Here is a tiny trained network, its code and every weight. The questions are about switching its units off for an input and a class, where a switched-off unit gives its printed mean instead of its output.

import numpy as np


def w(rows, s, z=0):
    codes = np.array(rows[::2]) - 128.0
    scale = np.full(codes.shape[1], s)
    scale[-1] = z or s
    return codes * scale


def f(y):
    return np.maximum(y, 0)


def log_softmax(a):
    a = a - a.max(-1, keepdims=True)
    return a - np.log(np.exp(a).sum(-1, keepdims=True))


def net(x, mask):
    res = np.array(x, float).reshape(1, 7) / 4 @ E
    y = f(res @ A[0][:, :-1].T + A[0][:, -1])
    res = res + np.where(mask, y, B[0][:, -1]) @ B[0][:, :-1]
    return log_softmax(res[-1] @ U[:, :-1].T + U[:, -1])


A, B = {}, {}
E = w([
[174,28,33],'x0',
[112,137,116],'x1',
[111,143,113],'x2',
[2,47,244],'x3',
[213,3,61],'x4',
[120,133,127],'x5',
[80,162,94],'x6',
],0.0077)
A[0] = w([
[191,186,161,121],'neuron 1',
[210,250,113,3],'neuron 2',
[86,150,173,70],'neuron 3',
[211,227,111,227],'neuron 4',
[65,129,216,105],'neuron 5',
[90,129,179,109],'neuron 6',
[222,129,185,145],'neuron 7',
[166,121,221,174],'neuron 8',
[2,6,127,123],'neuron 9',
[98,232,61,175],'neuron 10',
[218,130,50,59],'neuron 11',
[92,122,186,81],'neuron 12',
],0.0096,0.0062)
B[0] = w([
[118,92,155,172],'neuron 1',
[5,122,140,190],'neuron 2',
[109,150,84,163],'neuron 3',
[190,90,203,255],'neuron 4',
[86,133,30,199],'neuron 5',
[102,122,65,168],'neuron 6',
[114,126,132,175],'neuron 7',
[94,151,143,182],'neuron 8',
[161,127,234,220],'neuron 9',
[147,97,170,217],'neuron 10',
[157,186,48,213],'neuron 11',
[116,150,68,163],'neuron 12',
],0.019,0.0098)
U = w([
[2,124,216,138],'0',
[171,101,197,219],'1',
[104,184,46,2],'2',
],0.0077,0.0025)

Each question gives the input, the list of numbers given to net, and the class t.
The units are the neurons (one row each of A and B). Each row of codes is followed by its name. A weight is (code - 128) times the scale printed after its matrix; where a second scale follows, it is the last column's (A, B and U).
mask holds one flag per neuron, in row order. A switched-off neuron (its flag False) gives its mean, the last column of its row in B, instead of its output. The means were averaged over made-up inputs and are rounded, as every weight is.
A unit's drop is (log p(t) with every unit on - log p(t) with that unit switched off) / (log p(t) with every unit on - log p(t) with every unit switched off).
The circuit of an input: a set's keep is (log p(t) with only the set's units on - log p(t) with every unit switched off) / (log p(t) with every unit on - log p(t) with every unit switched off). Starting from all 12 units, units are removed one at a time, each time the one whose removal leaves the highest keep (on an exact tie, the one counted first), for as long as the keep stays at least 0.8.
units of the circuit, in order: the units of the circuit, biggest drop first
most important unit: the unit with the biggest drop
k most important neurons: the k neurons with the biggest drops, biggest first
drop of u: that unit's drop, to one decimal
input [-6,-7,-5,3,-1,-3,2], class 2: most important unit : neuron 5
input [4,7,-8,-4,4,-3,-2], class 2: 3 most important neurons : neuron 11; neuron 9; neuron 10
input [4,3,3,7,2,0,7], class 1: 3 most important neurons : neuron 9; neuron 2; neuron 8
input [2,-6,3,-6,6,6,-2], class 2: 2 most important neurons : neuron 11; neuron 9
input [6,2,0,-1,-6,2,4], class 1: units of the circuit, in order : neuron 2; neuron 5
input [3,0,-1,-5,7,-4,4], class 2: 2 most important neurons : neuron 11; neuron 9
input [1,-3,4,-4,-2,-4,7], class 1: 2 most important neurons : neuron 4; neuron 10
input [1,-2,8,-5,8,-8,-2], class 2: 2 most important neurons : neuron 11; neuron 9
input [5,7,8,-5,-6,8,6], class 1: 2 most important neurons : neuron 4; neuron 10
input [-8,3,7,1,-7,4,-5], class 2: drop of neuron 3 : 0.2
input [-4,-3,1,2,-3,-5,5], class 2: drop of neuron 2 : 0.1
input [-6,3,2,5,-3,-7,-4], class 2: drop of neuron 5 : 0.2
input [-6,-3,1,-7,-2,2,-8], class 0: drop of neuron 2 : 2.7
